Here is a tiny trained network, its code and every weight. The questions are about switching its units off for an input and a class, where a switched-off unit gives its printed mean instead of its output.

import numpy as np


def w(rows, s, z=0):
    codes = np.array(rows[::2]) - 128.0
    scale = np.full(codes.shape[1], s)
    scale[-1] = z or s
    return codes * scale


def f(y):
    return np.maximum(y, 0)


def log_softmax(a):
    a = a - a.max(-1, keepdims=True)
    return a - np.log(np.exp(a).sum(-1, keepdims=True))


def net(x, mask):
    res = np.array(x, float).reshape(1, 5) / 4 @ E
    y = f(res @ A[0][:, :-1].T + A[0][:, -1])
    res = res + np.where(mask, y, B[0][:, -1]) @ B[0][:, :-1]
    return log_softmax(res[-1] @ U[:, :-1].T + U[:, -1])


A, B = {}, {}
E = w([
[108,126,186,53,223,133,178,179,165,202,211],'x0',
[67,134,170,108,65,31,67,124,243,160,88],'x1',
[71,45,188,109,171,155,171,34,87,155,32],'x2',
[209,52,164,185,188,186,2,133,186,156,114],'x3',
[122,207,85,185,141,172,169,57,184,224,121],'x4',
],0.0066)
A[0] = w([
[53,51,167,106,146,163,159,23,115,162,37,50],'n1',
[208,139,44,161,199,226,193,129,20,113,179,103],'n2',
[87,216,73,186,151,182,175,55,187,218,103,175],'n3',
[60,65,179,122,166,150,182,64,123,146,27,57],'n4',
[68,74,212,84,149,154,149,63,93,156,26,38],'n5',
[180,173,65,152,65,83,76,166,137,90,190,4],'n6',
[26,203,67,50,69,84,253,123,69,110,131,63],'n7',
[170,188,60,119,108,86,85,213,145,114,211,27],'n8',
[50,131,172,112,78,67,87,132,228,144,86,45],'n9',
[167,190,63,124,116,100,98,211,175,105,195,15],'n10',
[73,58,191,114,141,135,145,65,92,136,47,51],'n11',
[214,55,178,173,182,176,36,126,201,177,110,30],'n12',
[122,187,128,171,174,161,174,89,175,234,156,177],'n13',
[93,131,194,54,203,141,184,174,168,198,207,67],'n14',
[114,45,200,65,110,71,90,200,87,35,136,105],'n15',
[76,138,163,110,77,50,87,130,228,176,105,84],'n16',
[26,196,91,51,78,83,226,112,64,122,133,89],'n17',
[30,191,119,56,71,75,249,105,75,128,130,79],'n18',
[79,136,162,109,80,40,99,142,241,155,86,40],'n19',
[86,70,191,86,182,126,153,44,87,123,55,75],'n20',
[103,138,189,32,232,121,185,187,156,201,218,79],'n21',
[214,71,154,205,180,181,35,119,158,181,111,86],'n22',
[175,150,67,126,86,90,94,222,161,109,221,18],'n23',
[205,64,184,173,211,197,24,129,159,165,121,54],'n24',
[72,42,198,82,138,138,135,105,82,124,66,91],'n25',
[121,50,198,59,114,77,97,196,67,32,132,123],'n26',
[165,197,93,152,92,136,117,133,168,162,189,114],'n27',
[209,141,71,173,202,241,181,149,21,88,188,94],'n28',
[147,59,161,57,133,108,98,197,58,34,143,107],'n29',
[171,146,48,239,35,121,67,61,83,8,30,110],'n30',
[167,179,97,139,103,123,113,199,165,91,201,46],'n31',
[133,55,179,60,115,77,89,201,79,32,127,111],'n32',
[137,195,61,220,104,145,140,49,156,184,99,158],'n33',
[103,132,202,45,222,128,180,204,158,198,229,35],'n34',
[57,150,175,123,65,50,58,125,220,156,117,69],'n35',
[69,80,182,117,162,144,134,51,85,135,80,66],'n36',
[71,157,162,121,85,36,67,118,229,154,98,44],'n37',
[122,161,41,174,31,106,137,77,83,54,50,117],'n38',
[208,67,168,181,169,186,26,132,166,164,76,40],'n39',
[168,170,80,128,104,123,108,209,145,102,191,63],'n40',
],0.0046,0.0017)
B[0] = w([
[182,171,135,170,141,131,166,162,131,185,127,225],'n1',
[129,127,198,61,154,158,158,58,29,38,73,237],'n2',
[192,111,53,65,81,158,97,36,214,179,226,240],'n3',
[193,181,144,186,143,128,176,170,132,183,141,215],'n4',
[187,182,158,186,146,131,173,177,124,189,131,214],'n5',
[161,156,153,197,148,138,169,176,120,201,103,194],'n6',
[152,167,62,95,175,54,81,189,129,88,148,239],'n7',
[176,175,166,185,152,148,180,162,102,197,119,208],'n8',
[144,142,181,83,148,164,179,71,35,71,81,209],'n9',
[174,175,165,191,162,150,179,158,115,189,101,201],'n10',
[162,170,142,206,155,147,173,167,137,181,128,204],'n11',
[156,171,61,89,175,45,77,173,109,76,138,243],'n12',
[132,95,79,79,45,166,90,62,194,154,178,219],'n13',
[38,38,88,152,77,162,51,178,111,148,36,213],'n14',
[175,117,93,87,77,174,128,60,196,199,203,218],'n15',
[148,133,173,63,153,173,165,65,36,63,84,217],'n16',
[155,165,51,98,188,46,64,183,139,82,146,229],'n17',
[175,170,46,101,194,37,62,184,125,100,144,232],'n18',
[146,144,180,75,150,164,156,74,43,66,67,213],'n19',
[185,183,148,202,155,129,168,164,129,187,131,209],'n20',
[3,18,109,162,45,167,44,202,111,129,9,228],'n21',
[143,145,78,85,160,60,75,168,126,90,143,245],'n22',
[183,186,162,197,153,140,180,155,117,188,130,207],'n23',
[144,165,67,87,173,59,73,175,114,80,157,249],'n24',
[172,186,143,179,131,151,174,142,139,201,145,199],'n25',
[183,121,70,111,64,171,113,65,195,192,198,219],'n26',
[161,143,151,160,131,167,163,119,140,183,136,189],'n27',
[130,144,223,44,162,173,179,37,29,31,50,240],'n28',
[186,124,81,77,69,182,132,36,195,183,206,208],'n29',
[18,22,122,168,58,160,94,188,114,150,27,254],'n30',
[181,192,184,211,160,146,185,156,120,177,107,194],'n31',
[186,123,86,102,57,164,121,47,192,203,207,215],'n32',
[135,83,79,97,68,185,100,59,193,168,191,223],'n33',
[30,30,108,170,58,170,60,181,104,146,2,224],'n34',
[154,132,183,82,149,170,173,83,40,70,73,219],'n35',
[175,182,151,187,161,130,168,173,130,173,116,195],'n36',
[154,128,177,76,152,170,174,80,32,75,81,216],'n37',
[27,44,94,151,83,122,55,192,117,119,52,225],'n38',
[140,172,53,95,180,34,62,205,124,70,137,236],'n39',
[184,182,176,187,155,163,176,151,125,176,121,195],'n40',
],0.0047,0.0056)
U = w([
[166,183,179,254,166,131,192,170,130,190,135,90],'0',
[137,153,61,82,188,9,82,182,130,68,149,94],'1',
[132,124,217,58,153,169,170,54,75,40,92,121],'2',
[60,32,115,179,64,151,86,182,128,139,66,138],'3',
[153,110,86,87,64,165,124,39,186,180,215,138],'4',
[87,102,170,156,131,99,141,122,164,93,175,252],'5',
],0.0087,0.0035)

Each question gives the input, the list of numbers given to net, and the class t.
The units are the neurons (one row each of A and B). Each row of codes is followed by its name. A weight is (code - 128) times the scale printed after its matrix; where a second scale follows, it is the last column's (A, B and U).
mask holds one flag per neuron, in row order. A switched-off neuron (its flag False) gives its mean, the last column of its row in B, instead of its output. The means were averaged over made-up inputs and are rounded, as every weight is.
A unit's drop is (log p(t) with every unit on - log p(t) with that unit switched off) / (log p(t) with every unit on - log p(t) with every unit switched off).
The circuit of an input: a set's keep is (log p(t) with only the set's units on - log p(t) with every unit switched off) / (log p(t) with every unit on - log p(t) with every unit switched off). Starting from the 12 units with the biggest drops (on a tie, the unit counted first), units are removed one at a time, each time the one whose removal leaves the highest keep (on an exact tie, the one counted first), for as long as the keep stays at least 0.8.
circuit, biggest first: the units of the circuit, biggest drop first
most important unit: the unit with the biggest drop
k most important neurons: the k neurons with the biggest drops, biggest first
drop when u is switched off: that unit's drop, to one decimal
input [6,-4,-3,4,8], class 4: circuit, biggest first : n13
input [-3,-4,0,2,3], class 2: circuit, biggest first : n28, n2
input [8,-5,-6,5,-4], class 3: 3 most important neurons : n21, n34, n14
input [4,1,-6,5,-7], class 4: circuit, biggest first : n29, n32
input [-7,-2,-6,-4,-7], class 3: 2 most important neurons : n30, n38
input [2,-6,7,8,-7], class 1: circuit, biggest first : n24, n39
input [8,0,-6,-7,4], class 3: circuit, biggest first : n21, n34
input [7,-3,-1,-3,-6], class 3: circuit, biggest first : n21, n34
input [-1,-1,-5,0,7], class 4: 2 most important neurons : n3, n33
input [2,4,6,8,-8], class 1: 3 most important neurons : n39, n12, n24
input [-2,-1,3,1,5], class 4: circuit, biggest first : n3, n33
input [6,-7,-3,1,-3], class 2: 2 most important neurons : n28, n2
input [7,-7,-2,-6,2], class 2: 3 most important neurons : n28, n2, n30
input [0,-2,-5,-2,8], class 4: circuit, biggest first : n3
input [7,6,-4,8,3], class 1: 4 most important neurons : n12, n24, n39, n22
input [-4,3,-4,-2,0], class 0: 2 most important neurons : n21, n34
input [-8,-7,1,-2,-7], class 3: drop when n9 is switched off : 0.2
input [8,-1,-8,-8,-4], class 0: drop when n23 is switched off : 0.4
input [2,-8,2,-8,-8], class 1: drop when n37 is switched off : 0.1
input [5,-5,0,4,-8], class 4: drop when n15 is switched off : 0.1
input [-3,3,6,-8,7], class 1: most important unit : n18
